The symbols move the states like this.
Tol: *>Bes, ~>Bov, §>Res, +>Zad, !>Vob, ^>Naf, %>Vam
Moz: *>Kiz, ~>Bup, §>Vof, +>Gug, !>Kur, ^>Veb, %>Dem
Vug: *>Gud, ~>Kir, §>Fep, +>Leb, !>Pup, ^>Gom, %>Kat
Dab: *>Vin, ~>Naf, §>Mik, +>Lop, !>Ves, ^>Bov, %>Paz
Vez: *>Kur, ~>Lop, §>Tek, +>Naf, !>Kiz, ^>Zad, %>Vot
Lub: *>Ral, ~>Dov, §>Vik, +>Gup, !>Giv, ^>Ler, %>Fot
Fop: *>Toz, ~>Ran, §>Pak, +>Kel, !>Bag, ^>Rim, %>Kug
Luk: *>Val, ~>Ruf, §>Ved, +>Kuv, !>Kif, ^>Lup, %>Nup
Vep: *>Fab, ~>Dit, §>Kad, +>Kom, !>Rim, ^>Bag, %>Fus
Kel: *>Pem, ~>Dem, §>Gom, +>Fop, !>Bas, ^>Fep, %>Bup
Rul: *>Bim, ~>Pev, §>Nav, +>Tiv, !>Mef, ^>Fiz, %>Puf
Fep: *>Reb, ~>Rif, §>Vug, +>Rim, !>Kom, ^>Kel, %>Nov
Bov: *>Fus, ~>Tol, §>Gaf, +>Kuf, !>Siz, ^>Dab, %>Fab
Kif: *>Dag, ~>Gez, §>Gif, +>Tob, !>Luk, ^>Mul, %>Mir
Bim: *>Rul, ~>Mub, §>Vob, +>Pov, !>Res, ^>Nup, %>Lup
Sem: *>Tiz, ~>Sas, §>Kuf, +>Gaf, !>Ler, ^>Giv, %>Nas
Kug: *>Ves, ~>Gug, §>Niv, +>Bup, !>Vin, ^>Dol, %>Fop
Fas: *>Voz, ~>Rim, §>Puf, +>Rif, !>Dit, ^>Ran, %>Nav
Mub: *>Pev, ~>Bim, §>Siz, +>Ler, !>Gaf, ^>Gup, %>Fov
Bar: *>Zim, ~>Gim, §>Bas, +>Lam, !>Gom, ^>Pup, %>Rof
Gan: *>Sas, ~>Tiz, §>Bak, +>Mef, !>Tiv, ^>Dur, %>Fad
Lop: *>Muv, ~>Vez, §>Giv, +>Dab, !>Vik, ^>Kuf, %>Fel
Vam: *>Dit, ~>Fab, §>Mul, +>Puv, !>Voz, ^>Gif, %>Tol
Ved: *>Ran, ~>Toz, §>Luk, +>Deg, !>Gif, ^>Voz, %>Pib
Naf: *>Sif, ~>Dab, §>Mir, +>Vez, !>Pib, ^>Tol, %>Gif
Fiz: *>Nup, ~>Niv, §>Gug, +>Vof, !>Sib, ^>Rul, %>Val
Tup: *>Mul, ~>Kad, §>Dit, +>Fad, !>Puf, ^>Dag, %>Mef
Fab: *>Vep, ~>Vam, §>Naz, +>Gaz, !>Zib, ^>Paz, %>Bov
Kir: *>Sos, ~>Vug, §>Rif, +>Puf, !>Fad, ^>Von, %>Tiv
Voz: *>Fas, ~>Zib, §>Lup, +>Fut, !>Vam, ^>Ved, %>Vob
Kat: *>Ler, ~>Tiv, §>Nov, +>Pev, !>Tiz, ^>Ral, %>Vug
Reb: *>Fep, ~>Fut, §>Gud, +>Zib, !>Gaz, ^>Pem, %>Zaz
Gim: *>Tob, ~>Bar, §>Kam, +>Dag, !>Von, ^>Fad, %>Dur
Gom: *>Fot, ~>Von, §>Kel, +>Pak, !>Bar, ^>Vug, %>Ral
Mef: *>Res, ~>Sig, §>Bes, +>Gan, !>Rul, ^>Sib, %>Tup
Maz: *>Veb, ~>Zaz, §>Pov, +>Vob, !>Zad, ^>Kiz, %>Fut
Fov: *>Leb, ~>Lup, §>Zib, +>Gud, !>Naz, ^>Ruf, %>Mub
Puv: *>Buv, ~>Gaz, §>Gik, +>Vam, !>Fut, ^>Vot, %>Zad
Gud: *>Vug, ~>Sos, §>Reb, +>Fov, !>Nas, ^>Fot, %>Ler
Rif: *>Fut, ~>Fep, §>Kir, +>Fas, !>Buv, ^>Dem, %>Veb
Kad: *>Naz, ~>Tup, §>Vep, +>Pup, !>Leb, ^>Lam, %>Sig
Ruf: *>Pak, ~>Luk, §>Toz, +>Fot, !>Gez, ^>Fov, %>Gup
Mur: *>Gif, ~>Bag, §>Dag, +>Kam, !>Ran, ^>Dit, %>Sif
Nup: *>Fiz, ~>Gup, §>Pib, +>Dov, !>Mir, ^>Bim, %>Luk
Gup: *>Niv, ~>Nup, §>Ves, +>Lub, !>Mik, ^>Mub, %>Ruf
Pib: *>Gug, ~>Ves, §>Nup, +>Kiz, !>Naf, ^>Vob, %>Ved
Kur: *>Vez, ~>Muv, §>Dur, +>Sif, !>Moz, ^>Bak, %>Kam
Puf: *>Lup, ~>Leb, §>Fas, +>Kir, !>Tup, ^>Val, %>Rul
Rim: *>Zib, ~>Fas, §>Leb, +>Fep, !>Vep, ^>Fop, %>Dol
Vin: *>Dab, ~>Sif, §>Beb, +>Muv, !>Kug, ^>Fus, %>Bag
Zad: *>Bak, ~>Kuf, §>Sas, +>Tol, !>Maz, ^>Vez, %>Puv
Pup: *>Nas, ~>Fad, §>Kom, +>Kad, !>Vug, ^>Bar, %>Tiz
Sos: *>Kir, ~>Gud, §>Fut, +>Lup, !>Gik, ^>Kuv, %>Pov
Lam: *>Gez, ~>Dag, §>Bag, +>Bar, !>Pak, ^>Kad, %>Beb
Rof: *>Giv, ~>Dur, §>Muv, +>Beb, !>Ral, ^>Tiz, %>Bar
Paz: *>Bag, ~>Gif, §>Gez, +>Fel, !>Toz, ^>Fab, %>Dab
Gez: *>Lam, ~>Kif, §>Paz, +>Zim, !>Ruf, ^>Naz, %>Mik
Sif: *>Naf, ~>Vin, §>Sib, +>Kur, !>Gug, ^>Bes, %>Mur
Mik: *>Beb, ~>Mir, §>Dab, +>Giv, !>Gup, ^>Gaf, %>Gez
Val: *>Luk, ~>Pak, §>Ran, +>Von, !>Dag, ^>Puf, %>Fiz
Gaf: *>Sig, ~>Res, §>Bov, +>Sem, !>Mub, ^>Mik, %>Naz
Ler: *>Kat, ~>Pov, §>Zaz, +>Mub, !>Sem, ^>Lub, %>Gud
Leb: *>Fov, ~>Puf, §>Rim, +>Vug, !>Kad, ^>Pak, %>Pev
Kuf: *>Fup, ~>Zad, §>Sem, +>Bov, !>Zaz, ^>Lop, %>Gaz
Nav: *>Vob, ~>Dol, §>Rul, +>Veb, !>Bes, ^>Gug, %>Fas
Giv: *>Rof, ~>Tek, §>Lop, +>Mik, !>Lub, ^>Sem, %>Zim
Buv: *>Puv, ~>Kom, §>Fad, +>Dit, !>Rif, ^>Kam, %>Bak
Bas: *>Fel, ~>Kam, §>Bar, +>Bag, !>Kel, ^>Kom, %>Muv
Bag: *>Paz, ~>Mur, §>Lam, +>Bas, !>Fop, ^>Vep, %>Vin
Dem: *>Deg, ~>Kel, §>Von, +>Ran, !>Kam, ^>Rif, %>Moz
Kuv: *>Von, ~>Fot, §>Deg, +>Luk, !>Tob, ^>Sos, %>Dov
Von: *>Kuv, ~>Gom, §>Dem, +>Val, !>Gim, ^>Kir, %>Vof
Vik: *>Bup, ~>Kiz, §>Lub, +>Ves, !>Lop, ^>Zaz, %>Pem
Zib: *>Rim, ~>Voz, §>Fov, +>Reb, !>Fab, ^>Toz, %>Siz
Veb: *>Maz, ~>Nov, §>Tiv, +>Nav, !>Bak, ^>Moz, %>Rif
Fup: *>Kuf, ~>Bak, §>Tiz, +>Fus, !>Nov, ^>Muv, %>Kom
Deg: *>Dem, ~>Pem, §>Kuv, +>Ved, !>Vot, ^>Fut, %>Kiz
Vof: *>Dov, ~>Ral, §>Moz, +>Fiz, !>Dur, ^>Tiv, %>Von
Pov: *>Tiv, ~>Ler, §>Maz, +>Bim, !>Sas, ^>Dov, %>Sos
Zim: *>Bar, ~>Tob, §>Fel, +>Gez, !>Fot, ^>Nas, %>Giv
Dit: *>Vam, ~>Vep, §>Tup, +>Buv, !>Fas, ^>Mur, %>Bes
Ran: *>Ved, ~>Fop, §>Val, +>Dem, !>Mur, ^>Fas, %>Gug
Gaz: *>Kom, ~>Puv, §>Nas, +>Fab, !>Reb, ^>Fel, %>Kuf
Pak: *>Ruf, ~>Val, §>Fop, +>Gom, !>Lam, ^>Leb, %>Niv
Beb: *>Mik, ~>Sib, §>Vin, +>Rof, !>Niv, ^>Sig, %>Lam
Kam: *>Vot, ~>Bas, §>Gim, +>Mur, !>Dem, ^>Buv, %>Kur
Mul: *>Tup, ~>Naz, §>Vam, +>Gik, !>Lup, ^>Kif, %>Res
Tiv: *>Pov, ~>Kat, §>Veb, +>Rul, !>Gan, ^>Vof, %>Kir
Bup: *>Vik, ~>Moz, §>Ral, +>Kug, !>Muv, ^>Nov, %>Kel
Bak: *>Zad, ~>Fup, §>Gan, +>Bes, !>Veb, ^>Kur, %>Buv
Fel: *>Bas, ~>Vot, §>Zim, +>Paz, !>Pem, ^>Gaz, %>Lop
Naz: *>Kad, ~>Mul, §>Fab, +>Nas, !>Fov, ^>Gez, %>Gaf
Pev: *>Mub, ~>Rul, §>Dol, +>Kat, !>Sig, ^>Niv, %>Leb
Tek: *>Dur, ~>Giv, §>Vez, +>Mir, !>Dov, ^>Sas, %>Tob
Zaz: *>Nov, ~>Maz, §>Ler, +>Siz, !>Kuf, ^>Vik, %>Reb
Vob: *>Nav, ~>Siz, §>Bim, +>Maz, !>Tol, ^>Pib, %>Voz
Tiz: *>Sem, ~>Gan, §>Fup, +>Sig, !>Kat, ^>Rof, %>Pup
Fad: *>Gik, ~>Pup, §>Buv, +>Tup, !>Kir, ^>Gim, %>Gan
Lup: *>Puf, ~>Fov, §>Voz, +>Sos, !>Mul, ^>Luk, %>Bim
Fut: *>Rif, ~>Reb, §>Sos, +>Voz, !>Puv, ^>Deg, %>Maz
Pem: *>Kel, ~>Deg, §>Fot, +>Toz, !>Fel, ^>Reb, %>Vik
Siz: *>Dol, ~>Vob, §>Mub, +>Zaz, !>Bov, ^>Ves, %>Zib
Res: *>Mef, ~>Gaf, §>Tol, +>Sas, !>Bim, ^>Mir, %>Mul
Gug: *>Pib, ~>Kug, §>Fiz, +>Moz, !>Sif, ^>Nav, %>Ran
Ves: *>Kug, ~>Pib, §>Gup, +>Vik, !>Dab, ^>Siz, %>Toz
Sib: *>Mir, ~>Beb, §>Sif, +>Dur, !>Fiz, ^>Mef, %>Dag
Gik: *>Fad, ~>Nas, §>Puv, +>Mul, !>Sos, ^>Tob, %>Sas
Nov: *>Zaz, ~>Veb, §>Kat, +>Dol, !>Fup, ^>Bup, %>Fep
Vot: *>Kam, ~>Fel, §>Tob, +>Gif, !>Deg, ^>Puv, %>Vez
Fus: *>Bov, ~>Bes, §>Sig, +>Fup, !>Dol, ^>Vin, %>Vep
Niv: *>Gup, ~>Fiz, §>Kug, +>Ral, !>Beb, ^>Pev, %>Pak
Dov: *>Vof, ~>Lub, §>Kiz, +>Nup, !>Tek, ^>Pov, %>Kuv
Kiz: *>Moz, ~>Vik, §>Dov, +>Pib, !>Vez, ^>Maz, %>Deg
Nas: *>Pup, ~>Gik, §>Gaz, +>Naz, !>Gud, ^>Zim, %>Sem
Bes: *>Tol, ~>Fus, §>Mef, +>Bak, !>Nav, ^>Sif, %>Dit
Dur: *>Tek, ~>Rof, §>Kur, +>Sib, !>Vof, ^>Gan, %>Gim
Dol: *>Siz, ~>Nav, §>Pev, +>Nov, !>Fus, ^>Kug, %>Rim
Ral: *>Lub, ~>Vof, §>Bup, +>Niv, !>Rof, ^>Kat, %>Gom
Toz: *>Fop, ~>Ved, §>Ruf, +>Pem, !>Paz, ^>Zib, %>Ves
Muv: *>Lop, ~>Kur, §>Rof, +>Vin, !>Bup, ^>Fup, %>Bas
Sas: *>Gan, ~>Sem, §>Zad, +>Res, !>Pov, ^>Tek, %>Gik
Kom: *>Gaz, ~>Buv, §>Pup, +>Vep, !>Fep, ^>Bas, %>Fup
Sig: *>Gaf, ~>Mef, §>Fus, +>Tiz, !>Pev, ^>Beb, %>Kad
Fot: *>Gom, ~>Kuv, §>Pem, +>Ruf, !>Zim, ^>Gud, %>Lub
Tob: *>Gim, ~>Zim, §>Vot, +>Kif, !>Kuv, ^>Gik, %>Tek
Mir: *>Sib, ~>Mik, §>Naf, +>Tek, !>Nup, ^>Res, %>Kif
Dag: *>Kif, ~>Lam, §>Mur, +>Gim, !>Val, ^>Tup, %>Sib
Gif: *>Mur, ~>Paz, §>Kif, +>Vot, !>Ved, ^>Vam, %>Naf

The rows follow the links: the fewer symbols apart two states are, the more alike their rows tend to be.

State, then a row for it; each showing differs a little:
Ruf
[-291  720 -152 -956   66  145  232 -119   27  -82 -317   73 -544 -244 -435  362  592  359   38  411  231  582   66 -260  263 -437  162 -439  328  661  433  171 -126   83 -467   44 -434  124 -180  -79 -132  619 -589  459 -334  756   80 -448  540]
Ran
[  43  509 -595   98  277  155 1093 -604  417  167 -111 -375   79 -175  407   22   97  255 -572  143  -14 -170 -376 -167   98  544 -792   48  483   51 -501    1 -426  341 -456 -387   -8  497 -416  422 -321   69  669   19 -247 -274 -361   18  601]
Naz
[ 132 -252  267 -475 -664  266 -380 -174 -196 -300  282   70 -435  -88 -489  715  419  400  201 1022 -443  493  174  151  -41 -993 -187   -5   83   75  532 -540  274  246 -195  -94 -681 -130 -130 -245 -149  -39 -829  490 -205  250  443 -249  -35]
Pib
[-680  625 -433 -202  640 -687 -180  230 -357 -160 -843  264  -55  287 -112 -284   83 -165  -14 -517  174 -744 -430 -221  113  816 -535  -30 -342  -28  162  -34 -491  324  358  197  320  350 -573  254  -58    8  169 -730   91 -558  -78  302 -226]
Puf
[ -95  277  -79   51  202  376  883 -169  494  -68  372 -469   65 -277  495  281 -566  812 -511  383  -38  207 -591  410 -135 -396   53  351  226   79  -42 -659 -293 -164 -351 -573 -739  375 -705 -243 -201 -866  428  329 -152  142 -635  240  369]
Gez
[ -246   -96  -351  -585  -440  -512  -103  -476   397    -2  -317  -352  -701  -446 -1055   612   177   480   118   361  -338   615    33  -208   253  -337  -552  -554   521  -423    75   -85  -288     8  -548   127    44  -489  -331   -10   -91   121  -620   277  -461  -146   236  -243   436]
Gaf
[ -685  -638   273   -87  -127  -529 -1230   324   -71  -421  -596   -16  -520    63  -752   444   104    90   290   264   -97  -287  -623   360   161  -382   357    29    15  -400   267  -627  -313   259   403  -119    87  -471  -368  -272   202  -467  -566   231   156  -565  -177   428  -682]
Fut
[  46  375 -458 -254 -406  340 1021   87 -775 -212  982  515  342  215  873 -244 -411  628 -185  298   50 -289  545 -479   29   72  -93  336 -352  359   47 -529  495  518 -393  461 -587  219  267 -255 -129  532   69 -607 -183   53 -171  137  173]
Bag
[   67    98   -68   120  -478    -1   101  -985   518   257  -174   -89    67  -588  -446   448   652  -252  -128   591  -248   339   -58  -145  -156   143 -1002  -426   535  -647  -204     3  -467   379  -353  -162   691  -507  -265   545  -188   211   219   447  -220  -417   256  -215   220]
Gim
[1034 -600 -228  105 -882  301  401 -332  657  343   25 -259  -14 -194  277 -204  106  355   25 -427 -292  235  401  199    2 -458  237   75   11  322   39  936  390 -684 -301   75  -72 -176  427  215 -113   25 -107 -264 -634  406   58 -412  483]
Kel
[-282 -171 -168    0  402  -17  555 -379  497  437  691 -463  289 -934  476   87  382  -99 -302 -216   39  188  210 -323   15 1241  103 -372  455 -264 -688  -11 -150   85 -227   71  287 -288  -61   28  275  636  563  551  246 -117  472   65  946]
Mef
[  179  -290   198   554   145   -67  -708  -246   179  -287  -616  -388   -93   302   -31   301  -398   -70   -39  -298  -201  -355  -765   838  -409  -400    30   346  -399  -249   363    37  -430   -54   297  -673   241    54  -203   -48   194 -1058   257  -362  -181  -472  -541   563  -576]
Reb
[-570 -315  -79 -201   40  -64  581  356 -197 -284 1102  -47   -4 -381  501  142  182  498  -86  447   45   19   -7 -618  312  596  -54  150  318  -55 -252 -845  354  586  -20  231 -550 -385 -405 -413  204  356 -112  501  255 -262  213  318  650]
Rof
[  633  -264   769  -296   -22  -146  -557   -80   538   429  -218   -91  -187  -330  -191  -526   371 -1142   520  -569     5   102   406   196  -309  -101   524  -390  -153   -14  -150   941    24  -627   144    82   631    26   578   214   308    41  -171   214   309   643   290  -563  -109]
Lup
[ -344   493  -195  -630   -72   338   376  -194  -607  -388   246   229  -429   318   333   388  -376  1170  -427   533   -65   434  -240    29   204  -759   160   280     4   481   493  -521   212   -76  -327   -60 -1004   348    56  -342  -288  -221  -254  -259  -456   502  -335   138   154]
Beb
[ -107  -540   377   149   160  -607 -1056  -240   756   118 -1022  -464  -161   114  -767   305   436  -464   -10  -377   170   150  -362   502   -64  -158    29   -79    65  -202    74   584  -617    -4   212  -389   542  -389  -230   207   382  -240  -202    40   130  -136  -242  -190  -283]
Vep
[ 211   57  429  388 -196  802 -116 -571  -71  141  381  363  470 -388  217  384  345 -386 -230 1175 -611  147   48  107 -369 -157 -572   70 -108 -293  284 -294 -143  809 -184  192  -48 -160  256  292  -56  125   35  537  -24   -4  268 -219  -75]
Sig
[  363  -327   827   390   146   458 -1359    84   -43  -258  -199   304    59    88  -108   286   155  -763  -117   298   -44   190  -350   890  -174  -535   569  -201  -460     4   622    59  -211    80  -104   -80   150   -82    10   116   -13  -447  -460   504   319   114    57  -186  -865]
Lub
[-189  202  271 -704  368 -201  -88  630  -32   31 -127  162 -510  143 -574 -370  354 -375  416 -524  361  235  539  -99   69   -8  881 -445  119  239  -36  377  289 -907   36  398  -38  303   63  -49   -2  544 -319  128  580  845  392 -277   -8]
Kuv
[ -66   44 -720 -625 -191  -70  765  163 -185    1  235  139  -76   36  105 -196  181  876  202 -292  144   89  462 -527  164 -178  221  195  117  715  145  701  385 -656 -711  302 -366  531  287  -50 -112  298 -169 -379 -653  888 -211 -288  521]
Vin
[  168   262   308   252   177    82  -952  -557    -5   289  -918   263   319   170  -293   308   581 -1189   179   -18   -53  -212  -147   321   -23   438  -354  -507  -354    91   354   432  -367   291    84   170   645   216   180   467    -9   404   144    90   226   -49   165  -431  -436]
Giv
[  -15  -762   309  -196  -248 -1058  -519   220   323   157  -299  -359  -762  -336  -894  -180   311  -224   543  -502   312   293   453   -63   100  -342   126  -278   -48  -212  -570   319   136  -638   228   116   419  -272   -33   -98   -48    12  -284    77   204   -98   292   -71   -44]
Niv
[-325  837  427 -231  817    1 -607  121  160  277 -807   60  -30  -65 -226  203  350 -464    7 -245  621   61 -397  793 -244  204  731 -384 -229  682  500  425 -414 -360 -231  -32  145  390  -21   35  110  194 -111  235  538  560 -251 -401 -269]
Leb
[ 133  623  491 -297  227  733  254 -106   92 -145  352  -94  -40 -430  354  497   96  279 -419  822   83  255 -156  492  -62 -605  516 -282  244  141  838 -256  133   49 -331 -201 -631  278   67 -429  -10 -111 -134  890  172  714  -35  -54  287]
Gan
[ 846 -510  532  447 -191  230 -387  231  -11 -277  273  168  -25  409  252 -395 -500 -309  151 -285 -134 -207  264  520 -282 -859  471  391 -431  -86   -7  460  338 -417  401  -35 -179 -259  348  186 -219 -665  -17 -205   57  596 -246   89 -393]
Moz
[ 297  299 -200  335  846 -174  528   40  357  605    5 -365  181  -37  121 -771 -367 -718   29 -938  418 -709   -4 -184 -245  751  144   59   76  -11 -840  563 -174 -394  305   49  273  113 -181  398   -5   61  463 -292  208 -346 -293  353   47]
Rim
[-515  547  344 -138  423  460  577 -248   56   97  457 -215  253 -760  535  588   95   48 -570  694 -178  116 -409 -164 -194  321 -387 -107  490 -247  195 -886  -74  957 -346 -314 -300 -100 -783   42   58   44  503  785  381 -480  -41   63  370]
Gom
[-142 -178   41 -310  -62  376  572   57  537  401  417 -240  233 -511   76  101  339 -120 -215 -215  454  619  421    9  -51   -9  666 -132  123  511   18  407  257 -439 -569 -106 -109    7  476 -256  353  631  184  698  -52  921  277 -291  821]
Vam
[ 387  100 -295  149 -689  429  264  -59 -639  -65  213  543  163  266  203  257 -329  618   48  867 -703   41   20 -353  122 -421 -909  409 -236   62  293 -597  206  805  -86  324 -363    1  293  223 -265   36 -244 -492 -510 -349  -18  170 -342]
Dag
[ 522  -58 -253  140 -195 -131  298 -831  827   81 -676 -608 -136 -236 -340   86  -15  507 -185   53 -435  379 -232  159  -42 -477 -771  187  249  -61 -264  351 -239 -378 -484 -438 -207 -135 -180  347 -275 -685  200  -71 -811 -130 -327 -212  220]
Dem
[ 437  346 -525  132  164  817  884 -132  238  297  488  147  674 -137  843 -334  -19   94 -281 -179 -158  -12  287 -347   61  569   18   50 -124  609 -115  478  284  -63 -370  296  119  249  563  270  -58  574  482 -177 -380  348  -74 -394  597]

Each walk starts at a row. The symbols on each line, taken left to right, move it on to the next state.
Each answer is a row, close to the row of the state it stands for.
---
[-493  137  -50  -75  742 -639 -427  438 -483 -428 -477  143 -221  758 -227  246 -462  462  -38 -253  383 -462 -624  522  109 -132  359  347  -63   70  298 -546 -382 -166  236 -294 -470  362 -444 -447 -193 -516 -126 -407   75 -250 -440  339 -671]
~ ^ § ~ + %	[-112  -33 -937 -151 -144 -165  954  181  -62   15  304 -131  380  -80  267 -381  -77  747  -43 -467  208 -268  428 -771  180  752 -405  217  352  203 -748  -56   32  -62 -433   92  -92  219 -211  142   -4  410  216 -675 -156  -78  -49   50  782]
! % + + + *	[  210   216   -36   503   254  -393  -487  -580   414   -62 -1038   158   309   288  -132  -183    11  -535   140  -411    98  -520  -710   214    73   391  -477    93  -272  -201     4   394  -601   338    11  -103   606     7  -333   379  -121  -349   584  -270  -328  -756  -153   132  -669]
---
[-576  346  342  125 1147 -317 -483  -19  132   80 -688  -48  325 -128  -89  150  153 -869    1 -380  291 -418 -452  180   81  712 -123 -418  231 -154 -242   48 -670  409  220  -62  623  184 -395  -90  251  204  372  219  511 -351  109 -121   -7]
^ ~ + § ~	[ -73  194  867 -127  458  484  -88  798   52 -161  620  -25   99 -259  299 -271 -191 -763 -114 -122  249   33  283  562 -213 -252 1326 -175 -134  178   91  118  332 -441  435 -220 -126   90  412 -164  443   -2 -218  744  774  578   45 -141 -163]
* ^ % ! ~ ! !	[   7 -668 -658 -320 -680 -660  235  -69  401 -107  -29 -786 -319 -212 -486 -200  -10  798  244 -197 -344  615  350 -263  102 -499 -181  186  213 -188 -342  184  122 -630 -275 -141   -1 -519 -161  194  104 -169 -333 -338 -832   66  -87    6  678]
---
[ 307 -736  358  104 -738  476 -332  -88   50 -152  986   59  302 -261  252  288   83  133 -162  415  -87  533  570  208  -89 -507  785  -58  306  145  369   58  393 -175 -206   93 -390 -324  329 -327  396  -66 -245  662  114  479  126  -98  458]
% % ! ~ ^ ! %	[  484  -426   -78   282   189  -724    30  -149   789   358   -29  -674   -35     8  -321  -670  -245  -494   206  -873    66    27   125   257  -337  -225   294    62  -149  -345  -506   658    25 -1037    68  -462   313  -465   -58   328   208  -638   401  -346   -41    47  -251    61     0]
! + ~ + % ^ §	[  11  125  -58   45 -165  922  513 -153 -303   33 1153  531  728 -355 1060  129  164 -346 -456  432  109   22  328 -232  156  319  376  -35   28  192   37 -102  627  453 -178  124 -204  182  408  -85  370  512  258  680  454  186  314 -236  577]
---
[ -309  -104   374   245    29    46 -1322   399  -759  -141  -288   738   113   408  -262   412    61  -558    77   404  -198  -154   149   218   171   101  -159    74  -378  -164   389  -434   124   770   159   444   231   -78    45    45   -51   359  -580  -193   432  -447   160  -113  -700]
~ % ^ % § * *	[ -196  -403   -20  -171   -54  -734 -1003   -97   126   -62 -1007  -137  -393   551  -705   283    -9   432   291  -607   -82  -365  -726   344    24     8  -112   154  -339    18   241    26  -409  -270   128  -210   272    33  -290   -61  -302  -416   -39  -724  -437  -343  -375   -48  -310]
% + + ^ ! ^	[-428  543 -682 -467   19 -296  607 -128  307    0 -432 -475 -640 -202 -410  127   35 1146 -146   39  147  433 -377 -244  428 -303 -249 -114  489  275  -12 -102 -198 -356 -258 -129 -570  440 -362  -10  -53  -91   67 -394 -428   36 -414 -205  547]
---
[-274  414  -52 -623  403  -70  435 -252  741  199 -241 -601 -233 -625 -315  420  224   99 -212  251  318  730 -236   59 -210 -138  120 -362  734   18  -94  -77 -407 -138 -534 -374  -45  130 -567  197   23   -9  178  747  260   78   99  -67  634]
§ ~ % § ^ §	[-263  209  110  410  728  164    3   23 -169 -124 -237   66  182  386  560   -3 -557 -220 -240 -110  100 -742 -709  339   63  436   14  367 -211  281  256 -283 -417  467  429 -527  222  283 -473   81  143 -682  573 -427  371 -527 -344  371 -305]
% + ! ^	[ 411 -515 -690  434 -421  -69  766 -607  615  142  213 -431  314 -411   99 -197   46  141   47 -182 -207   -9  -56 -478  -37  315 -702  462   83 -127 -547  409   62  -28 -347 -149  289 -355  409  344   25    0  489 -162 -649 -414 -155   -6  248]
---
[-421  714  -94 -630  -84  373  208    2 -754   30  642  555  232 -240  252  247  249   62  -85  921 -123  -12  139 -242  -28  209 -434 -388  119  216  318 -887  226  692 -224  275 -575  229  -34   97  -33  489 -319  487  368  -92  326  -41  229]
~ ! %	[-309 -192  -40  389   17 -248 -603  229 -483 -441 -707  334  -27  724   95   32 -319   12    5 -214 -154 -597 -826   42  162  -38 -739  418 -422 -262  -86 -309 -322  713  419 -290  383  -45 -444   37 -183 -409   41 -660   -6 -941 -370  548 -894]
% ^ + § ^ +	[ 133 -146 -235  -98 -543 -239  240 -332 -130 -462  325 -437 -277   20  -85  239 -269 1263  -54  511 -426  203 -255  125   23 -778 -535  318  334   78  222 -690 -142   78    4 -363 -603 -403 -218 -122 -239 -745 -113  -77 -640 -347 -249  366 -178]
---
[ -90  -80  202 -157  180  119   72 1033 -694 -507  462  272 -432  375  297 -544 -609  312  281 -474   71 -235  167   73  114 -466  726  633 -546  367  -82   46  538 -773  501    6 -651  427  224 -292   62 -277 -265 -481  286  538  -22   73 -405]
§ ! § ! § *	[ 472  382  333  452  514  502  397  247 -621  -39  351  257  541  454  911 -748 -791 -653 -232 -330  163 -744   40  -56 -387  378  225  173 -499   15  -30  -78  214  104  410  -44 -143  315  273   11   41 -226  304  -78  411   18  -12  186 -392]
* * ! %	[ 703 -415 -220  598 -609  655  364 -469 -210  -65  855  340  432  164  836 -247 -433  203 -108  221 -592    2  156 -177  -53  -55 -284  675 -378  -22   37  214  597  257 -239 -125 -117 -173  523   13  -22 -162  135  -23 -196 -118   63   26   95]
